Below are the code and all the weights of a small trained network. Each question names an input and a target symbol and asks about switching units off, where a switched-off unit gives its printed mean instead of its output.

import numpy as np


def w(rows, s, z=0):
    codes = np.array(rows[::2]) - 128.0
    scale = np.full(codes.shape[1], s)
    scale[-1] = z or s
    return codes * scale


def f(y):
    return y / 2 * (1 + np.tanh(0.7978845608 * (y + 0.044715 * y**3)))


def softmax(a):
    e = np.exp(a - a.max(-1, keepdims=True))
    return e / e.sum(-1, keepdims=True)


def log_softmax(a):
    a = a - a.max(-1, keepdims=True)
    return a - np.log(np.exp(a).sum(-1, keepdims=True))


def net(x, mask):
    ids = ['ΛΣΦΩαβγεζηθμξπτ'.index(c) for c in x.split()]
    T = len(ids)
    res = E[ids] + P[:T]
    r = res
    for j in range(2):
        rows = slice(2 * j, 2 * j + 2)
        q, k, v = (r @ M[0][rows].T for M in (Q, K, V))
        z = softmax(np.where(np.tri(T) > 0, q @ k.T / 2**0.5, -1e9)) @ v
        o = O[0][rows]
        res = res + np.where(mask[j], z, o[:, -1]) @ o[:, :-1]
    y = f(res @ A[0][:, :-1].T + A[0][:, -1])
    res = res + np.where(mask[2:14], y, B[0][:, -1]) @ B[0][:, :-1]
    return log_softmax(res[-1] @ U[:, :-1].T + U[:, -1])


Q, K, V, O, A, B = {}, {}, {}, {}, {}, {}
E = w([
[211,110,125,150,106],'Λ',
[178,120,164,172,119],'Σ',
[175,108,204,71,129],'Φ',
[159,100,161,72,121],'Ω',
[125,108,244,47,155],'α',
[215,92,65,157,55],'β',
[217,177,211,155,77],'γ',
[173,83,151,32,121],'ε',
[58,109,125,114,127],'ζ',
[18,65,196,133,89],'η',
[167,44,99,81,141],'θ',
[174,121,178,173,151],'μ',
[1,107,154,33,160],'ξ',
[127,139,228,164,208],'π',
[131,60,90,169,127],'τ',
],0.016)
P = w([
[165,7,247,175,117],'0',
[148,77,173,113,127],'1',
[154,94,174,122,133],'2',
[162,70,149,150,135],'3',
[156,75,164,158,143],'4',
[151,81,166,163,169],'5',
[146,75,167,171,173],'6',
[109,76,185,133,199],'7',
[134,80,150,180,192],'8',
[160,71,113,193,173],'9',
],0.012)
Q[0] = w([
[10,163,103,99,97],'head 0',
[252,22,150,166,253],'head 0',
[111,78,119,131,144],'head 1',
[131,217,2,122,132],'head 1',
],0.0093)
K[0] = w([
[98,185,79,82,175],'head 0',
[66,62,182,151,73],'head 0',
[126,119,135,167,119],'head 1',
[149,247,65,104,164],'head 1',
],0.014)
V[0] = w([
[164,163,148,199,49],'head 0',
[138,98,36,2,73],'head 0',
[197,67,79,197,49],'head 1',
[115,135,178,229,115],'head 1',
],0.0095)
O[0] = w([
[102,221,98,71,115,95],'head 0',
[204,129,66,245,169,1],'head 0',
[172,211,38,53,219,166],'head 1',
[42,156,119,123,161,231],'head 1',
],0.011,0.0096)
A[0] = w([
[129,211,184,142,45,127],'neuron 0',
[91,112,2,116,158,52],'neuron 1',
[197,98,70,133,115,6],'neuron 2',
[81,98,62,196,217,43],'neuron 3',
[104,103,75,109,49,252],'neuron 4',
[130,198,71,172,157,90],'neuron 5',
[115,120,168,74,165,143],'neuron 6',
[90,114,102,200,79,135],'neuron 7',
[95,203,99,234,116,253],'neuron 8',
[55,84,61,144,172,161],'neuron 9',
[121,95,162,142,150,201],'neuron 10',
[120,60,166,191,106,20],'neuron 11',
],0.009,0.0063)
B[0] = w([
[115,37,5,146,146,146],'neuron 0',
[180,243,174,103,63,144],'neuron 1',
[119,75,145,221,197,127],'neuron 2',
[43,116,125,6,97,145],'neuron 3',
[89,117,215,176,209,153],'neuron 4',
[223,104,156,151,71,132],'neuron 5',
[152,149,113,219,99,248],'neuron 6',
[144,139,70,38,106,143],'neuron 7',
[151,55,228,8,159,126],'neuron 8',
[142,178,215,103,188,171],'neuron 9',
[198,127,103,192,103,204],'neuron 10',
[123,139,2,72,99,181],'neuron 11',
],0.0074,0.016)
U = w([
[139,207,96,87,180,128],'Λ',
[52,218,63,71,137,64],'Σ',
[173,122,170,80,128,169],'Φ',
[188,139,161,122,133,159],'Ω',
[151,96,179,149,48,84],'α',
[224,235,157,93,111,31],'β',
[21,208,22,71,121,32],'γ',
[255,110,156,132,176,121],'ε',
[125,164,157,220,155,253],'ζ',
[68,136,112,128,145,34],'η',
[199,82,78,79,254,218],'θ',
[62,207,133,66,85,64],'μ',
[176,36,46,131,80,122],'ξ',
[18,115,166,96,50,82],'π',
[144,209,85,69,181,82],'τ',
],0.0058,0.0067)

Each question gives the input, a string of symbols that net reads in full, and the target symbol t.
The units are the heads (2 rows each of Q, K, V and O) and the neurons (one row each of A and B). Each row of codes is followed by its name. A weight is (code - 128) times the scale printed after its matrix; where a second scale follows, it is the last column's (O, A, B and U).
mask holds one flag per unit, heads first, then neurons. A switched-off unit (its flag False) gives its mean, the last column of its rows in O or B, instead of its output. The means were averaged over made-up inputs and are rounded, as every weight is.
A unit's drop is (log p(t) with every unit on - log p(t) with that unit switched off) / (log p(t) with every unit on - log p(t) with every unit switched off).
The circuit of an input: a set's keep is (log p(t) with only the set's units on - log p(t) with every unit switched off) / (log p(t) with every unit on - log p(t) with every unit switched off). Starting from the 12 units with the biggest drops (on a tie, the unit counted first), units are removed one at a time, each time the one whose removal leaves the highest keep (on an exact tie, the one counted first), for as long as the keep stays at least 0.8.
units of the circuit, in order: the units of the circuit, biggest drop first
top k neurons: the k neurons with the biggest drops, biggest first
heads that matter: for each layer, one digit per head in row order, 1 if its drop is at least 0.15 and else 0, layers parted by /
drop of u: that unit's drop, to one decimal
input θ ε μ, target θ: units of the circuit, in order : (head 1; head 0)
input γ Φ π θ ε ζ α μ, target γ: heads that matter : 10
input ξ Λ ζ, target ξ: units of the circuit, in order : (head 1; head 0; neuron 11)
input ξ Σ π Σ ξ π γ π Λ Λ, target ξ: units of the circuit, in order : (head 0; head 1; neuron 11)
input Λ τ μ η, target ζ: units of the circuit, in order : (neuron 11; neuron 3; neuron 4)
input γ π Φ, target γ: units of the circuit, in order : (head 0; neuron 0)
input ε θ η ξ β θ ξ, target θ: units of the circuit, in order : (head 0)
input β θ θ θ π γ π π Λ, target β: units of the circuit, in order : (head 0; head 1; neuron 1; neuron 5)
input ξ ξ Φ Φ π π ξ ξ Φ, target ξ: units of the circuit, in order : (head 1; neuron 11; head 0)
input ξ ε π Σ θ Ω, target ξ: heads that matter : 11
input π τ τ θ ξ θ θ ε μ, target π: heads that matter : 10
input Φ η ζ π π π ξ, target ζ: heads that matter : 00
input θ Φ ξ ξ π, target θ: top 2 neurons : (neuron 6; neuron 1)
input π Σ ξ π Φ, target π: units of the circuit, in order : (head 0; head 1)
input ζ μ π α ζ, target ζ: top 3 neurons : (neuron 11; neuron 3; neuron 4)
input θ π γ Σ Λ, target θ: heads that matter : 11
input ε ε β, target ε: heads that matter : 11
input γ θ π τ τ α γ ε ξ Σ, target γ: heads that matter : 10
input β Φ π, target β: units of the circuit, in order : (head 1; neuron 5; head 0; neuron 1)
input π ε τ, target π: heads that matter : 10
input ξ ε μ θ ε π τ θ, target ξ: top 2 neurons : (neuron 11; neuron 10)
input ξ Φ μ α ξ ξ μ Λ γ, target ξ: heads that matter : 01
input θ Σ ζ Λ, target θ: heads that matter : 11
input ζ θ π π ζ, target ζ: top 4 neurons : (neuron 11; neuron 3; neuron 4; neuron 7)
input β θ γ, target β: top 2 neurons : (neuron 5; neuron 1)
input π α θ Λ Σ, target π: drop of head 0 : 0.6
input θ π ε, target θ: drop of neuron 6 : 0.1
input γ π θ Ω γ, target γ: drop of neuron 10 : 0.0
input π π π Σ Ω, target π: drop of head 1 : 0.1
